Below is a small trained network, with its code and all its weights. Each question gives an input and a target symbol and asks what happens when units are switched off, that is, made to give their printed mean instead of their output.

import numpy as np


def w(rows, s, z=0):
    codes = np.array(rows[::2]) - 128.0
    scale = np.full(codes.shape[1], s)
    scale[-1] = z or s
    return codes * scale


def norm(h):
    return h / np.sqrt((h * h).mean(-1, keepdims=True) + 1e-5)


def f(y):
    return y / 2 * (1 + np.tanh(0.7978845608 * (y + 0.044715 * y**3)))


def softmax(a):
    e = np.exp(a - a.max(-1, keepdims=True))
    return e / e.sum(-1, keepdims=True)


def log_softmax(a):
    a = a - a.max(-1, keepdims=True)
    return a - np.log(np.exp(a).sum(-1, keepdims=True))


def net(x, mask):
    ids = ['ΘΩβδεζλξπτφψ'.index(c) for c in x.split()]
    T = len(ids)
    res = E[ids] + P[:T]
    u = 0
    for l in range(2):
        q, k, v = (norm(res) @ M[l].T for M in (Q, K, V))
        z = softmax(np.where(np.tri(T) > 0, q @ k.T / 3**0.5, -1e9)) @ v
        res = res + np.where(mask[u], z, O[l][:, -1]) @ O[l][:, :-1]
        u += 1
        y = f(norm(res) @ A[l][:, :-1].T + A[l][:, -1])
        res = res + np.where(mask[u : u + 16], y, B[l][:, -1]) @ B[l][:, :-1]
        u += 16
    return log_softmax(norm(res)[-1] @ U[:, :-1].T + U[:, -1])


Q, K, V, O, A, B = {}, {}, {}, {}, {}, {}
E = w([
[27,74,69,89,173,147,145,113,187,106,142,47],'Θ',
[116,65,166,84,163,89,198,90,68,42,210,182],'Ω',
[149,161,61,214,172,50,174,115,217,94,202,180],'β',
[122,119,183,120,185,169,172,78,77,112,134,171],'δ',
[131,65,174,134,154,128,105,31,93,106,190,176],'ε',
[40,61,57,186,61,181,109,177,87,60,254,161],'ζ',
[98,51,97,204,162,164,155,222,136,122,171,110],'λ',
[72,193,196,198,71,11,207,192,85,131,125,153],'ξ',
[89,158,163,140,174,170,202,219,124,109,171,138],'π',
[74,115,105,169,109,168,101,126,103,115,235,99],'τ',
[86,152,183,185,72,160,176,94,215,67,123,112],'φ',
[166,31,170,153,115,41,96,203,208,169,179,50],'ψ',
],0.009)
P = w([
[203,109,171,60,142,164,246,20,6,232,191,75],'0',
[50,147,233,86,145,92,139,105,68,154,133,130],'1',
[71,60,154,44,92,61,97,132,153,89,84,72],'2',
[85,96,220,80,148,79,132,128,137,120,139,107],'3',
[96,117,254,115,170,107,142,137,131,143,168,138],'4',
[67,124,217,115,148,119,132,114,92,122,137,149],'5',
[62,115,197,113,139,124,127,115,84,104,122,148],'6',
[55,92,167,99,123,119,113,111,117,93,98,129],'7',
[46,99,169,120,133,129,109,111,107,101,102,128],'8',
[71,100,195,122,152,122,118,120,120,113,123,134],'9',
[69,80,171,123,141,126,116,114,117,95,100,141],'10',
[64,98,183,132,149,142,119,108,104,105,103,158],'11',
[49,89,157,125,143,140,107,109,108,91,91,136],'12',
],0.0039)
Q[0] = w([
[208,171,96,126,113,116,121,64,141,137,101,133],'L0H0',
[69,60,126,175,193,71,223,131,203,54,197,254],'L0H0',
[116,53,200,80,92,160,137,136,98,116,100,99],'L0H0',
],0.0063)
K[0] = w([
[155,61,128,36,208,50,114,82,58,160,158,137],'L0H0',
[213,149,60,147,1,113,239,71,150,191,132,143],'L0H0',
[27,188,233,122,96,108,103,116,188,8,4,149],'L0H0',
],0.004)
V[0] = w([
[6,125,53,178,221,28,133,188,116,139,97,171],'L0H0',
[188,115,183,234,121,67,184,25,185,71,149,106],'L0H0',
[123,221,119,221,142,175,94,74,251,18,45,223],'L0H0',
],0.0033)
O[0] = w([
[102,136,3,88,174,160,156,138,87,152,84,67,171],'L0H0',
[74,218,158,122,154,231,19,158,25,119,29,52,254],'L0H0',
[52,211,130,250,138,141,108,166,159,45,164,72,87],'L0H0',
],0.0052,0.0041)
A[0] = w([
[113,148,156,78,111,160,39,158,154,254,19,25,215],'L0N0',
[151,134,85,114,227,162,147,41,89,54,132,137,169],'L0N1',
[117,91,106,99,176,61,149,168,84,223,109,180,148],'L0N2',
[177,128,156,107,103,215,156,123,78,149,115,101,90],'L0N3',
[88,175,121,169,146,157,109,203,126,61,121,109,108],'L0N4',
[108,132,137,93,150,78,119,235,99,51,146,86,118],'L0N5',
[85,87,84,81,25,91,107,150,166,62,125,153,252],'L0N6',
[94,48,245,179,187,68,135,117,188,171,186,117,179],'L0N7',
[155,93,192,182,137,113,91,136,208,114,135,238,83],'L0N8',
[103,197,151,165,71,60,94,170,135,128,143,179,119],'L0N9',
[57,131,102,114,208,185,164,190,117,235,136,67,141],'L0N10',
[208,141,142,155,119,84,117,117,150,81,79,192,109],'L0N11',
[135,204,148,238,165,122,48,168,99,76,83,33,108],'L0N12',
[108,182,194,172,107,91,156,125,48,187,98,139,116],'L0N13',
[153,140,204,103,155,136,113,59,151,174,3,194,146],'L0N14',
[115,92,152,52,182,160,118,79,217,113,113,102,145],'L0N15',
],0.0043,0.0026)
B[0] = w([
[118,151,159,203,185,136,134,123,69,83,179,204,176],'L0N0',
[138,88,172,166,128,155,106,196,116,143,130,93,217],'L0N1',
[137,103,151,137,115,227,117,136,139,97,120,85,188],'L0N2',
[54,121,66,127,150,52,138,134,112,111,96,120,149],'L0N3',
[204,66,119,115,122,121,160,37,133,193,151,137,218],'L0N4',
[125,147,94,167,118,147,130,38,138,147,88,127,186],'L0N5',
[124,149,220,150,182,204,146,110,39,153,143,157,154],'L0N6',
[80,117,63,119,123,158,140,106,67,111,92,121,207],'L0N7',
[120,147,134,91,95,136,67,127,91,108,95,116,121],'L0N8',
[150,84,98,188,102,115,143,103,63,128,3,127,135],'L0N9',
[146,73,146,119,62,74,109,111,109,68,121,144,253],'L0N10',
[96,146,137,172,82,125,83,128,179,151,111,89,111],'L0N11',
[138,144,102,80,115,192,121,74,180,133,151,147,247],'L0N12',
[126,64,93,159,90,138,115,132,105,86,144,126,171],'L0N13',
[157,143,31,140,119,182,191,145,138,105,161,138,166],'L0N14',
[139,141,125,215,49,142,189,71,38,115,144,123,154],'L0N15',
],0.0049,0.0045)
Q[1] = w([
[48,94,113,254,167,196,134,60,87,53,105,142],'L1H0',
[67,37,76,221,177,206,135,37,94,77,166,133],'L1H0',
[98,108,97,201,161,158,160,131,66,80,159,103],'L1H0',
],0.0078)
K[1] = w([
[214,221,15,198,166,81,153,117,249,150,140,191],'L1H0',
[216,132,90,175,85,61,168,52,231,175,113,222],'L1H0',
[157,254,52,184,148,68,178,82,133,149,88,224],'L1H0',
],0.005)
V[1] = w([
[157,89,102,137,232,101,153,74,178,142,198,166],'L1H0',
[157,156,149,113,180,251,103,152,123,141,197,3],'L1H0',
[77,150,164,177,181,94,130,165,94,136,159,57],'L1H0',
],0.0057)
O[1] = w([
[199,189,131,193,155,39,108,140,156,93,203,160,245],'L1H0',
[158,127,133,150,106,173,92,110,92,78,150,1,104],'L1H0',
[130,200,206,221,100,136,182,91,67,171,158,123,8],'L1H0',
],0.009,0.0012)
A[1] = w([
[215,185,163,91,66,214,143,144,99,142,133,42,35],'L1N0',
[139,182,253,211,132,126,109,45,114,96,122,184,155],'L1N1',
[142,108,140,227,211,79,168,174,139,129,147,172,81],'L1N2',
[39,164,169,186,137,156,180,72,60,176,61,162,174],'L1N3',
[86,101,113,140,167,162,175,123,90,143,96,253,147],'L1N4',
[142,175,141,221,185,121,255,132,195,162,136,136,110],'L1N5',
[108,162,180,22,55,163,90,106,133,178,146,31,8],'L1N6',
[173,144,118,155,80,120,12,62,83,98,173,163,149],'L1N7',
[106,128,147,205,112,117,207,163,80,117,177,65,160],'L1N8',
[112,105,141,194,118,169,101,40,72,148,138,63,140],'L1N9',
[137,62,149,128,134,55,205,120,124,208,138,186,177],'L1N10',
[106,125,177,5,123,77,182,212,161,119,132,161,46],'L1N11',
[135,185,95,102,121,80,172,74,144,129,190,234,153],'L1N12',
[179,102,204,93,154,95,156,146,93,120,158,103,182],'L1N13',
[70,107,116,21,100,192,132,100,123,230,33,131,18],'L1N14',
[197,191,76,144,149,102,87,155,94,81,182,139,156],'L1N15',
],0.0058,0.0014)
B[1] = w([
[78,177,128,158,103,131,162,201,187,64,126,92,165],'L1N0',
[149,38,106,88,105,156,109,120,146,149,138,128,199],'L1N1',
[96,108,119,102,125,162,107,98,147,144,172,119,180],'L1N2',
[105,86,60,118,166,166,108,166,177,192,150,93,253],'L1N3',
[163,223,133,139,109,91,161,122,154,89,89,38,248],'L1N4',
[100,101,148,61,89,153,82,120,82,146,175,120,150],'L1N5',
[86,98,91,110,205,136,150,124,174,135,155,105,153],'L1N6',
[118,155,106,105,117,144,152,130,149,170,3,131,208],'L1N7',
[152,124,120,83,121,83,142,132,161,204,115,148,186],'L1N8',
[156,198,159,119,106,93,137,127,167,137,125,172,254],'L1N9',
[87,151,172,142,115,208,107,117,90,80,87,98,190],'L1N10',
[111,101,179,128,107,123,166,144,238,154,70,181,141],'L1N11',
[79,118,170,156,129,168,123,112,114,62,108,97,169],'L1N12',
[95,180,121,202,136,115,73,132,177,177,116,154,170],'L1N13',
[125,110,85,236,210,8,145,123,27,173,72,165,232],'L1N14',
[94,164,65,123,176,86,159,137,99,106,88,129,192],'L1N15',
],0.0065,0.0056)
U = w([
[191,137,119,74,79,173,93,79,101,126,28,177,30],'Θ',
[45,136,124,145,123,213,95,96,167,92,101,73,68],'Ω',
[184,169,186,179,109,99,69,170,119,205,131,145,246],'β',
[96,126,254,160,139,125,131,106,96,65,126,194,169],'δ',
[122,153,83,17,127,123,119,172,174,225,134,122,124],'ε',
[130,100,131,106,113,68,173,29,101,128,174,127,86],'ζ',
[177,24,116,81,114,135,94,176,102,90,104,91,176],'λ',
[82,108,90,170,155,84,175,120,63,152,46,136,185],'ξ',
[195,198,154,153,101,112,169,161,92,48,97,46,116],'π',
[105,114,155,88,105,107,166,197,222,117,70,192,107],'τ',
[86,138,131,125,73,173,108,136,30,141,190,200,153],'φ',
[116,149,89,132,189,68,70,140,143,50,114,157,117],'ψ',
],0.0075,0.0013)

Each question gives the input, a string of symbols that net reads in full, and the target symbol t.
The units are the heads (3 rows each of Q, K, V and O) and the neurons (one row each of A and B). Each row of codes is followed by its name. A weight is (code - 128) times the scale printed after its matrix; where a second scale follows, it is the last column's (O, A, B and U).
mask holds one flag per unit, layer by layer, with each layer's heads first. A switched-off unit (its flag False) gives its mean, the last column of its rows in O or B, instead of its output. The means were averaged over made-up inputs and are rounded, as every weight is.
A unit's drop is (log p(t) with every unit on - log p(t) with that unit switched off) / (log p(t) with every unit on - log p(t) with every unit switched off).
The circuit of an input: a set's keep is (log p(t) with only the set's units on - log p(t) with every unit switched off) / (log p(t) with every unit on - log p(t) with every unit switched off). Starting from the 12 units with the biggest drops (on a tie, the unit counted first), units are removed one at a time, each time the one whose removal leaves the highest keep (on an exact tie, the one counted first), for as long as the keep stays at least 0.8.
units of the circuit, in order: the units of the circuit, biggest drop first
unit that matters most: the unit with the biggest drop
top k neurons: the k neurons with the biggest drops, biggest first
top k neurons in layer l: the k neurons of layer l with the biggest drops, biggest first
input π φ Ω ε λ, target Ω: units of the circuit, in order => [L0H0 L0N12]
input π φ δ λ π τ λ β ε, target φ: top 3 neurons => [L0N10 L0N12 L1N5]
input τ δ ζ δ Ω λ τ λ π, target τ: top 2 neurons in layer 1 => [L1N14 L1N11]
input δ ε λ δ ξ π Ω λ ψ ψ, target ξ: units of the circuit, in order => [L1H0 L0N7 L1N14]
input λ β λ δ π β λ ψ β ξ ε, target ψ: units of the circuit, in order => [L1H0 L0H0]
input δ β δ, target Ω: unit that matters most => L0N9
input Ω ε δ τ λ, target λ: units of the circuit, in order => [L0H0 L0N10 L1H0 L0N2]
input λ λ τ Θ λ δ λ ψ τ β φ, target ψ: units of the circuit, in order => [L0H0 L1H0]
input τ λ ξ δ ε λ τ, target ξ: units of the circuit, in order => [L1H0 L1N14]
input Ω ε β λ φ λ λ ψ, target ε: top 2 neurons => [L0N10 L1N3]
input λ λ δ ψ, target β: top 2 neurons => [L0N12 L1N13]
input δ Ω ζ λ λ ξ δ ψ τ ζ, target ξ: top 2 neurons => [L1N14 L1N4]
input ψ λ ε λ β, target λ: top 2 neurons in layer 0 => [L0N2 L0N7]
input λ ε ζ δ β Θ, target ψ: units of the circuit, in order => [L1H0]
input τ λ λ ε ε ζ β λ Ω δ, target τ: top 2 neurons => [L0N8 L1N11]
input Ω β λ ζ ε ε, target ε: top 4 neurons in layer 0 => [L0N10 L0N1 L0N9 L0N4]
input ξ τ λ β Ω Θ δ δ, target β: top 2 neurons => [L0N1 L0N12]
input Ω ζ Ω δ ψ λ ζ δ β λ, target ε: top 4 neurons in layer 0 => [L0N1 L0N10 L0N12 L0N8]
input λ λ ε λ λ λ ε π τ ε, target Θ: top 2 neurons in layer 1 => [L1N14 L1N7]
input φ π λ λ δ ζ λ β λ ε ξ Ω, target Θ: unit that matters most => L0H0
input ζ π Ω, target δ: top 2 neurons in layer 1 => [L1N13 L1N3]
input ζ ξ δ π β δ λ ξ ε, target δ: top 4 neurons in layer 0 => [L0N12 L0N4 L0N8 L0N7]
input δ λ τ β ξ λ π ξ λ Ω β δ, target ψ: top 3 neurons => [L0N12 L0N4 L0N7]
input τ ε π δ ε τ ζ ε φ β, target τ: top 2 neurons => [L0N7 L0N8]
input ε ε δ β, target ξ: top 2 neurons => [L0N8 L1N14]
input ε ξ ε φ β ζ ψ λ ζ, target ξ: top 2 neurons => [L0N9 L0N8]
input β π ξ ξ λ λ, target π: unit that matters most => L0H0
input Ω ε ζ, target φ: top 2 neurons in layer 1 => [L1N14 L1N3]
input ψ λ δ ψ, target β: top 2 neurons => [L0N0 L0N12]
input λ λ ζ ζ, target φ: top 2 neurons => [L0N6 L0N2]
